Below are the code and all the weights of a small trained network. Each question names an input and a class and asks about switching units off, where a switched-off unit gives its printed mean instead of its output.

import numpy as np


def w(rows, s, z=0):
    codes = np.array(rows[::2]) - 128.0
    scale = np.full(codes.shape[1], s)
    scale[-1] = z or s
    return codes * scale


def norm(h):
    return h / np.sqrt((h * h).mean(-1, keepdims=True) + 1e-5)


def f(y):
    return np.maximum(y, 0)


def log_softmax(a):
    a = a - a.max(-1, keepdims=True)
    return a - np.log(np.exp(a).sum(-1, keepdims=True))


def net(x, mask):
    res = np.array(x, float).reshape(1, 4) / 4 @ E
    u = 0
    for l in range(3):
        y = f(norm(res) @ A[l][:, :-1].T + A[l][:, -1])
        res = res + np.where(mask[u : u + 10], y, B[l][:, -1]) @ B[l][:, :-1]
        u += 10
    return log_softmax(norm(res)[-1] @ U[:, :-1].T + U[:, -1])


A, B = {}, {}
E = w([
[150,67,137,61],'x0',
[131,146,107,101],'x1',
[121,168,2,128],'x2',
[37,111,129,103],'x3',
],0.0085)
A[0] = w([
[184,102,70,84,33],'L0N1',
[129,62,36,187,177],'L0N2',
[188,193,148,163,87],'L0N3',
[18,151,99,71,184],'L0N4',
[192,71,127,129,155],'L0N5',
[29,163,194,144,135],'L0N6',
[154,149,121,246,107],'L0N7',
[149,253,239,118,111],'L0N8',
[48,169,201,159,4],'L0N9',
[216,184,146,61,121],'L0N10',
],0.0065,0.0042)
B[0] = w([
[98,93,102,215,154],'L0N1',
[164,180,64,64,216],'L0N2',
[166,206,150,164,164],'L0N3',
[108,130,255,191,253],'L0N4',
[72,99,96,213,183],'L0N5',
[29,195,168,124,202],'L0N6',
[116,157,107,91,183],'L0N7',
[71,149,138,223,183],'L0N8',
[116,148,166,107,155],'L0N9',
[159,48,154,215,174],'L0N10',
],0.006,0.0048)
A[1] = w([
[204,115,166,104,26],'L1N1',
[123,203,143,165,154],'L1N2',
[10,104,100,91,218],'L1N3',
[179,116,154,104,43],'L1N4',
[46,145,102,76,154],'L1N5',
[173,161,199,189,239],'L1N6',
[45,118,84,129,142],'L1N7',
[39,94,135,117,113],'L1N8',
[175,94,115,138,3],'L1N9',
[174,163,120,120,47],'L1N10',
],0.011,0.0039)
B[1] = w([
[101,52,130,163,141],'L1N1',
[67,193,145,148,220],'L1N2',
[221,145,196,140,254],'L1N3',
[91,76,144,225,135],'L1N4',
[249,135,183,213,212],'L1N5',
[31,78,57,164,246],'L1N6',
[254,156,85,121,204],'L1N7',
[165,126,147,90,201],'L1N8',
[106,75,74,88,138],'L1N9',
[97,211,147,119,141],'L1N10',
],0.0085,0.0071)
A[2] = w([
[88,125,43,81,196],'L2N1',
[191,111,119,223,169],'L2N2',
[200,70,42,93,88],'L2N3',
[82,152,160,64,2],'L2N4',
[104,30,144,121,53],'L2N5',
[155,118,165,16,90],'L2N6',
[107,164,151,168,160],'L2N7',
[129,200,2,93,61],'L2N8',
[146,173,173,84,76],'L2N9',
[87,175,16,101,78],'L2N10',
],0.0096,0.0048)
B[2] = w([
[93,49,137,89,166],'L2N1',
[135,109,59,64,255],'L2N2',
[98,25,74,102,173],'L2N3',
[115,172,170,181,128],'L2N4',
[174,86,160,158,154],'L2N5',
[81,133,215,93,141],'L2N6',
[137,165,78,91,202],'L2N7',
[97,98,126,37,183],'L2N8',
[40,137,65,121,148],'L2N9',
[67,129,177,3,169],'L2N10',
],0.0072,0.0073)
U = w([
[51,153,111,187,205],'0',
[70,181,72,33,124],'1',
[129,9,129,140,160],'2',
[136,43,56,62,150],'3',
[66,187,212,176,14],'4',
[179,180,92,161,225],'5',
[169,58,221,111,103],'6',
[253,90,141,82,5],'7',
],0.012,0.0031)

Each question gives the input, the list of numbers given to net, and the class t.
The units are the neurons (one row each of A and B). Each row of codes is followed by its name. A weight is (code - 128) times the scale printed after its matrix; where a second scale follows, it is the last column's (A, B and U).
mask holds one flag per neuron, layer by layer. A switched-off neuron (its flag False) gives its mean, the last column of its row in B, instead of its output. The means were averaged over made-up inputs and are rounded, as every weight is.
A unit's drop is (log p(t) with every unit on - log p(t) with that unit switched off) / (log p(t) with every unit on - log p(t) with every unit switched off).
The circuit of an input: a set's keep is (log p(t) with only the set's units on - log p(t) with every unit switched off) / (log p(t) with every unit on - log p(t) with every unit switched off). Starting from the 12 units with the biggest drops (on a tie, the unit counted first), units are removed one at a time, each time the one whose removal leaves the highest keep (on an exact tie, the one counted first), for as long as the keep stays at least 0.8.
units of the circuit, in order: the units of the circuit, biggest drop first
top k neurons: the k neurons with the biggest drops, biggest first
k most important neurons of layer l: the k neurons of layer l with the biggest drops, biggest first
drop of u: that unit's drop, to one decimal
input [-7,-8,2,6], class 5: units of the circuit, in order : (L1N7 L1N3)
input [-8,1,-2,-3], class 0: units of the circuit, in order : (L1N6)
input [-7,4,1,8], class 5: 3 most important neurons of layer 1 : (L1N7 L1N5 L1N3)
input [4,-5,8,1], class 7: units of the circuit, in order : (L1N6 L1N3)
input [0,4,-6,-5], class 0: units of the circuit, in order : (L0N8 L1N6)
input [0,-7,5,0], class 1: top 3 neurons : (L0N2 L0N6 L1N3)
input [-4,-7,1,2], class 5: top 2 neurons : (L1N7 L1N5)
input [5,-7,1,-2], class 3: top 2 neurons : (L0N4 L0N5)
input [8,-6,5,1], class 7: top 3 neurons : (L1N6 L1N3 L0N10)
input [-8,8,2,-3], class 1: 2 most important neurons of layer 2 : (L2N10 L2N8)
input [8,-6,8,2], class 7: top 2 neurons : (L1N6 L1N3)
input [-7,0,4,-7], class 1: 2 most important neurons of layer 1 : (L1N5 L1N3)
input [-1,4,-6,-8], class 0: drop of L0N8 : 0.1
input [1,8,-2,5], class 6: units of the circuit, in order : (L1N3)
input [-5,8,-5,-7], class 0: drop of L1N6 : 0.2
input [1,1,-3,-5], class 2: drop of L0N6 : 0.2
